Here is a tiny trained network, its code and every weight. The questions are about switching its units off for an input and a class, where a switched-off unit gives its printed mean instead of its output.

import numpy as np


def w(rows, s, z=0):
    codes = np.array(rows[::2]) - 128.0
    scale = np.full(codes.shape[1], s)
    scale[-1] = z or s
    return codes * scale


def norm(h):
    return h / np.sqrt((h * h).mean(-1, keepdims=True) + 1e-5)


def f(y):
    return y / 2 * (1 + np.tanh(0.7978845608 * (y + 0.044715 * y**3)))


def log_softmax(a):
    a = a - a.max(-1, keepdims=True)
    return a - np.log(np.exp(a).sum(-1, keepdims=True))


def net(x, mask):
    res = np.array(x, float).reshape(1, 5) / 4 @ E
    u = 0
    for l in range(3):
        y = f(norm(res) @ A[l][:, :-1].T + A[l][:, -1])
        res = res + np.where(mask[u : u + 3], y, B[l][:, -1]) @ B[l][:, :-1]
        u += 3
    return log_softmax(norm(res)[-1] @ U[:, :-1].T + U[:, -1])


A, B = {}, {}
E = w([
[38,106,123],'x0',
[73,87,91],'x1',
[163,86,2],'x2',
[117,123,136],'x3',
[130,64,253],'x4',
],0.0093)
A[0] = w([
[225,59,192,10],'L0N1',
[218,170,178,27],'L0N2',
[230,235,1,4],'L0N3',
],0.0048,0.0018)
B[0] = w([
[156,3,213,147],'L0N1',
[219,110,138,145],'L0N2',
[246,121,157,251],'L0N3',
],0.0054,0.0016)
A[1] = w([
[237,127,192,80],'L1N1',
[206,141,97,140],'L1N2',
[189,2,90,254],'L1N3',
],0.0056,0.0041)
B[1] = w([
[108,37,105,155],'L1N1',
[123,241,128,157],'L1N2',
[254,121,84,255],'L1N3',
],0.0052,0.0042)
A[2] = w([
[97,69,160,110],'L2N1',
[93,255,221,253],'L2N2',
[139,152,102,132],'L2N3',
],0.0089,0.0031)
B[2] = w([
[199,141,2,154],'L2N1',
[14,168,187,255],'L2N2',
[126,139,141,142],'L2N3',
],0.0099,0.0044)
U = w([
[94,73,137,2],'0',
[27,153,204,209],'1',
[136,25,116,119],'2',
[192,149,163,58],'3',
[166,153,67,166],'4',
[43,78,9,114],'5',
],0.014,0.007)

Each question gives the input, the list of numbers given to net, and the class t.
The units are the neurons (one row each of A and B). Each row of codes is followed by its name. A weight is (code - 128) times the scale printed after its matrix; where a second scale follows, it is the last column's (A, B and U).
mask holds one flag per neuron, layer by layer. A switched-off neuron (its flag False) gives its mean, the last column of its row in B, instead of its output. The means were averaged over made-up inputs and are rounded, as every weight is.
A unit's drop is (log p(t) with every unit on - log p(t) with that unit switched off) / (log p(t) with every unit on - log p(t) with every unit switched off).
The circuit of an input: a set's keep is (log p(t) with only the set's units on - log p(t) with every unit switched off) / (log p(t) with every unit on - log p(t) with every unit switched off). Starting from all 9 units, units are removed one at a time, each time the one whose removal leaves the highest keep (on an exact tie, the one counted first), for as long as the keep stays at least 0.8.
units of the circuit, in order: the units of the circuit, biggest drop first
top k neurons: the k neurons with the biggest drops, biggest first
k most important neurons of layer l: the k neurons of layer l with the biggest drops, biggest first
drop of u: that unit's drop, to one decimal
input [-1,4,-1,-1,8], class 2: units of the circuit, in order -> [L2N1, L2N2, L1N2]
input [7,-8,4,-4,3], class 2: most important neuron of layer 0 -> [L0N1]
input [-4,6,1,2,0], class 4: 2 most important neurons of layer 1 -> [L1N3, L1N1]
input [3,1,2,6,4], class 5: top 2 neurons -> [L2N1, L0N3]
input [1,5,4,-7,2], class 4: top 3 neurons -> [L2N2, L1N3, L1N1]
input [0,-1,-1,-7,6], class 2: top 2 neurons -> [L0N1, L2N1]
input [-2,-1,1,-8,3], class 2: top 2 neurons -> [L0N1, L1N1]
input [-8,4,-8,-5,-7], class 1: top 2 neurons -> [L2N2, L1N3]
input [-2,-5,-3,-4,-2], class 1: top 2 neurons -> [L2N2, L1N3]
input [7,4,2,-2,5], class 5: drop of L0N3 -> 0.1
